Below is a small trained network, with its code and all its weights. Each question gives an input and a target symbol and asks what happens when units are switched off, that is, made to give their printed mean instead of their output.

import numpy as np


def w(rows, s, z=0):
    codes = np.array(rows[::2]) - 128.0
    scale = np.full(codes.shape[1], s)
    scale[-1] = z or s
    return codes * scale


def f(y):
    return y / 2 * (1 + np.tanh(0.7978845608 * (y + 0.044715 * y**3)))


def softmax(a):
    e = np.exp(a - a.max(-1, keepdims=True))
    return e / e.sum(-1, keepdims=True)


def log_softmax(a):
    a = a - a.max(-1, keepdims=True)
    return a - np.log(np.exp(a).sum(-1, keepdims=True))


def net(x, mask):
    ids = ['Δβεζθμπστφ'.index(c) for c in x.split()]
    T = len(ids)
    res = E[ids] + P[:T]
    r = res
    for j in range(2):
        rows = slice(4 * j, 4 * j + 4)
        q, k, v = (r @ M[0][rows].T for M in (Q, K, V))
        z = softmax(np.where(np.tri(T) > 0, q @ k.T / 4**0.5, -1e9)) @ v
        o = O[0][rows]
        res = res + np.where(mask[j], z, o[:, -1]) @ o[:, :-1]
    y = f(res @ A[0][:, :-1].T + A[0][:, -1])
    res = res + np.where(mask[2:6], y, B[0][:, -1]) @ B[0][:, :-1]
    return log_softmax(res[-1] @ U[:, :-1].T + U[:, -1])


Q, K, V, O, A, B = {}, {}, {}, {}, {}, {}
E = w([
[203,232,175,142,37,131],'Δ',
[97,130,247,47,149,99],'β',
[217,213,186,224,155,62],'ε',
[196,114,208,203,93,172],'ζ',
[208,124,70,69,123,11],'θ',
[157,180,127,10,138,121],'μ',
[57,173,140,60,198,80],'π',
[184,194,70,223,138,136],'σ',
[114,109,120,98,199,66],'τ',
[148,32,141,25,207,92],'φ',
],0.013)
P = w([
[235,228,162,100,255,88],'0',
[107,167,122,139,81,97],'1',
[92,187,101,140,64,68],'2',
[122,168,107,138,60,58],'3',
[141,115,134,145,73,48],'4',
[133,89,163,151,93,43],'5',
[121,97,132,150,95,41],'6',
[138,98,104,143,82,35],'7',
[133,94,111,135,95,46],'8',
[176,86,120,106,98,54],'9',
],0.0074)
Q[0] = w([
[167,126,182,109,186,162],'head 0',
[125,128,71,120,171,92],'head 0',
[86,138,136,32,157,5],'head 0',
[135,102,105,145,118,142],'head 0',
[162,100,167,229,70,190],'head 1',
[159,113,115,150,44,189],'head 1',
[169,121,159,76,155,24],'head 1',
[79,144,157,54,49,50],'head 1',
],0.013)
K[0] = w([
[134,118,118,163,153,239],'head 0',
[171,112,140,164,126,86],'head 0',
[206,153,70,87,251,178],'head 0',
[112,123,113,130,101,98],'head 0',
[25,84,174,157,11,141],'head 1',
[77,88,106,127,36,185],'head 1',
[178,204,182,161,174,142],'head 1',
[246,207,173,4,181,173],'head 1',
],0.011)
V[0] = w([
[41,138,202,182,69,95],'head 0',
[113,101,189,114,95,129],'head 0',
[149,162,104,164,94,65],'head 0',
[54,157,79,75,192,231],'head 0',
[176,244,45,133,89,160],'head 1',
[225,60,6,182,157,16],'head 1',
[170,99,208,114,138,145],'head 1',
[230,59,96,42,43,178],'head 1',
],0.013)
O[0] = w([
[115,149,163,84,11,154,25],'head 0',
[127,177,136,47,113,125,110],'head 0',
[66,107,200,156,125,179,186],'head 0',
[163,94,10,213,119,76,1],'head 0',
[42,78,97,174,69,91,162],'head 1',
[238,143,117,87,62,52,173],'head 1',
[107,149,155,79,201,142,238],'head 1',
[37,195,184,157,149,33,70],'head 1',
],0.011,0.009)
A[0] = w([
[74,38,105,45,126,130,119],'neuron 0',
[113,255,166,171,84,136,170],'neuron 1',
[105,25,110,91,112,182,5],'neuron 2',
[170,219,171,245,178,204,169],'neuron 3',
],0.0099,0.0027)
B[0] = w([
[129,113,152,143,55,159,251],'neuron 0',
[219,84,94,151,160,102,229],'neuron 1',
[127,246,24,131,150,120,210],'neuron 2',
[89,164,160,242,81,91,255],'neuron 3',
],0.013,0.0073)
U = w([
[38,119,126,121,129,108,138],'Δ',
[68,173,127,123,242,185,137],'β',
[115,193,118,79,121,129,3],'ε',
[64,58,146,24,206,146,140],'ζ',
[113,123,153,77,140,69,89],'θ',
[53,94,93,154,220,100,136],'μ',
[122,126,71,158,203,159,85],'π',
[143,144,134,254,118,121,160],'σ',
[172,22,137,130,198,187,241],'τ',
[114,158,108,100,239,116,12],'φ',
],0.0073,0.0033)

Each question gives the input, a string of symbols that net reads in full, and the target symbol t.
The units are the heads (4 rows each of Q, K, V and O) and the neurons (one row each of A and B). Each row of codes is followed by its name. A weight is (code - 128) times the scale printed after its matrix; where a second scale follows, it is the last column's (O, A, B and U).
mask holds one flag per unit, heads first, then neurons. A switched-off unit (its flag False) gives its mean, the last column of its rows in O or B, instead of its output. The means were averaged over made-up inputs and are rounded, as every weight is.
A unit's drop is (log p(t) with every unit on - log p(t) with that unit switched off) / (log p(t) with every unit on - log p(t) with every unit switched off).
The circuit of an input: a set's keep is (log p(t) with only the set's units on - log p(t) with every unit switched off) / (log p(t) with every unit on - log p(t) with every unit switched off). Starting from all 6 units, units are removed one at a time, each time the one whose removal leaves the highest keep (on an exact tie, the one counted first), for as long as the keep stays at least 0.8.
circuit, biggest first: the units of the circuit, biggest drop first
unit that matters most: the unit with the biggest drop
which heads matter: for each layer, one digit per head in row order, 1 if its drop is at least 0.15 and else 0, layers parted by /
drop of u: that unit's drop, to one decimal
input θ ζ π Δ Δ ε φ π, target θ: circuit, biggest first -> head 1
input φ ζ β μ Δ φ ζ φ β θ, target φ: circuit, biggest first -> head 1; head 0
input ε π σ ζ φ, target ε: circuit, biggest first -> neuron 2; head 1; head 0
input Δ φ σ σ θ, target Δ: circuit, biggest first -> head 1; neuron 1
input ζ β ε ζ β σ θ μ ε, target τ: which heads matter -> 11
input ε ζ σ ε θ β, target ε: circuit, biggest first -> neuron 2; head 1; head 0
input Δ θ μ φ, target Δ: circuit, biggest first -> head 1; neuron 0
input π μ ζ ζ, target τ: which heads matter -> 10
input π ε β σ π φ θ θ, target π: circuit, biggest first -> neuron 2; head 1
input μ β θ μ σ β θ β, target μ: circuit, biggest first -> head 0; head 1
input σ μ ε ε ζ φ, target σ: circuit, biggest first -> head 1; neuron 0
input β θ ε π φ, target β: circuit, biggest first -> head 1; neuron 2
input θ τ ε β θ θ β μ θ β, target θ: drop of neuron 3 -> 0.0
input θ θ θ μ σ β φ, target θ: drop of head 1 -> 1.8
input θ θ β β π β θ μ, target θ: drop of head 1 -> 1.8
input ζ μ φ β β θ β, target ζ: unit that matters most -> neuron 3
